Below are the code and all the weights of a small trained network. Each question names an input and a class and asks about switching units off, where a switched-off unit gives its printed mean instead of its output.

import numpy as np


def w(rows, s, z=0):
    codes = np.array(rows[::2]) - 128.0
    scale = np.full(codes.shape[1], s)
    scale[-1] = z or s
    return codes * scale


def f(y):
    return y / 2 * (1 + np.tanh(0.7978845608 * (y + 0.044715 * y**3)))


def log_softmax(a):
    a = a - a.max(-1, keepdims=True)
    return a - np.log(np.exp(a).sum(-1, keepdims=True))


def net(x, mask):
    res = np.array(x, float).reshape(1, 7) / 4 @ E
    y = f(res @ A[0][:, :-1].T + A[0][:, -1])
    res = res + np.where(mask, y, B[0][:, -1]) @ B[0][:, :-1]
    return log_softmax(res[-1] @ U[:, :-1].T + U[:, -1])


A, B = {}, {}
E = w([
[111,81,19,107,169,124,111,149,192,194],'x0',
[122,118,135,120,122,116,121,139,123,130],'x1',
[225,174,46,154,64,118,93,247,114,66],'x2',
[113,157,120,139,132,135,131,121,162,87],'x3',
[132,113,141,147,120,133,128,140,125,162],'x4',
[131,131,120,119,140,114,129,122,115,124],'x5',
[131,148,133,135,160,144,120,138,121,141],'x6',
],0.015)
A[0] = w([
[161,77,5,105,166,128,128,205,205,145,21],'N1',
[195,172,95,162,115,101,102,175,114,141,92],'N2',
[100,137,123,161,128,119,114,152,139,145,2],'N3',
[231,151,58,156,59,139,92,222,105,74,121],'N4',
[176,189,198,179,65,122,131,150,43,70,48],'N5',
[109,151,67,137,110,97,52,135,149,171,42],'N6',
],0.011,0.0038)
B[0] = w([
[195,142,103,97,116,147,87,180,176,117,214],'N1',
[67,122,173,150,152,97,111,78,107,99,187],'N2',
[104,145,95,101,161,159,80,143,176,128,127],'N3',
[50,101,187,187,207,84,157,101,90,174,253],'N4',
[208,138,72,130,137,200,7,200,137,109,199],'N5',
[167,158,147,154,109,203,235,207,186,106,161],'N6',
],0.012,0.027)
U = w([
[9,93,141,109,157,140,178,64,117,173,253],'0',
[243,116,76,91,108,165,119,155,152,131,3],'1',
],0.013,0.0013)

Each question gives the input, the list of numbers given to net, and the class t.
The units are the neurons (one row each of A and B). Each row of codes is followed by its name. A weight is (code - 128) times the scale printed after its matrix; where a second scale follows, it is the last column's (A, B and U).
mask holds one flag per neuron, in row order. A switched-off neuron (its flag False) gives its mean, the last column of its row in B, instead of its output. The means were averaged over made-up inputs and are rounded, as every weight is.
A unit's drop is (log p(t) with every unit on - log p(t) with that unit switched off) / (log p(t) with every unit on - log p(t) with every unit switched off).
The circuit of an input: a set's keep is (log p(t) with only the set's units on - log p(t) with every unit switched off) / (log p(t) with every unit on - log p(t) with every unit switched off). Starting from all 6 units, units are removed one at a time, each time the one whose removal leaves the highest keep (on an exact tie, the one counted first), for as long as the keep stays at least 0.8.
units of the circuit, in order: the units of the circuit, biggest drop first
k most important neurons: the k neurons with the biggest drops, biggest first
drop of u: that unit's drop, to one decimal
input [3,-1,8,-4,-4,-3,-8], class 0: units of the circuit, in order	[N4]
input [7,8,7,2,-5,5,7], class 0: 3 most important neurons	[N4, N2, N5]
input [5,-6,5,-7,6,-2,7], class 0: 2 most important neurons	[N4, N5]
input [2,-5,0,7,3,-7,8], class 1: 2 most important neurons	[N4, N2]
input [-3,8,3,-6,-4,4,-6], class 0: 3 most important neurons	[N1, N4, N6]
input [-4,1,5,0,-4,5,5], class 0: 2 most important neurons	[N4, N1]
input [2,-7,-1,-2,8,8,-7], class 1: 2 most important neurons	[N4, N2]
input [-8,1,-7,0,2,-7,0], class 1: 3 most important neurons	[N4, N5, N2]
input [0,0,1,-4,5,-1,7], class 0: 2 most important neurons	[N5, N1]
input [-8,3,-6,-1,-5,8,4], class 1: 2 most important neurons	[N4, N5]
input [4,4,8,-7,-6,-1,-4], class 0: drop of N4	1.5
input [4,-3,-1,2,3,6,6], class 1: drop of N4	1.5
input [6,7,8,7,4,8,-7], class 0: drop of N4	2.1
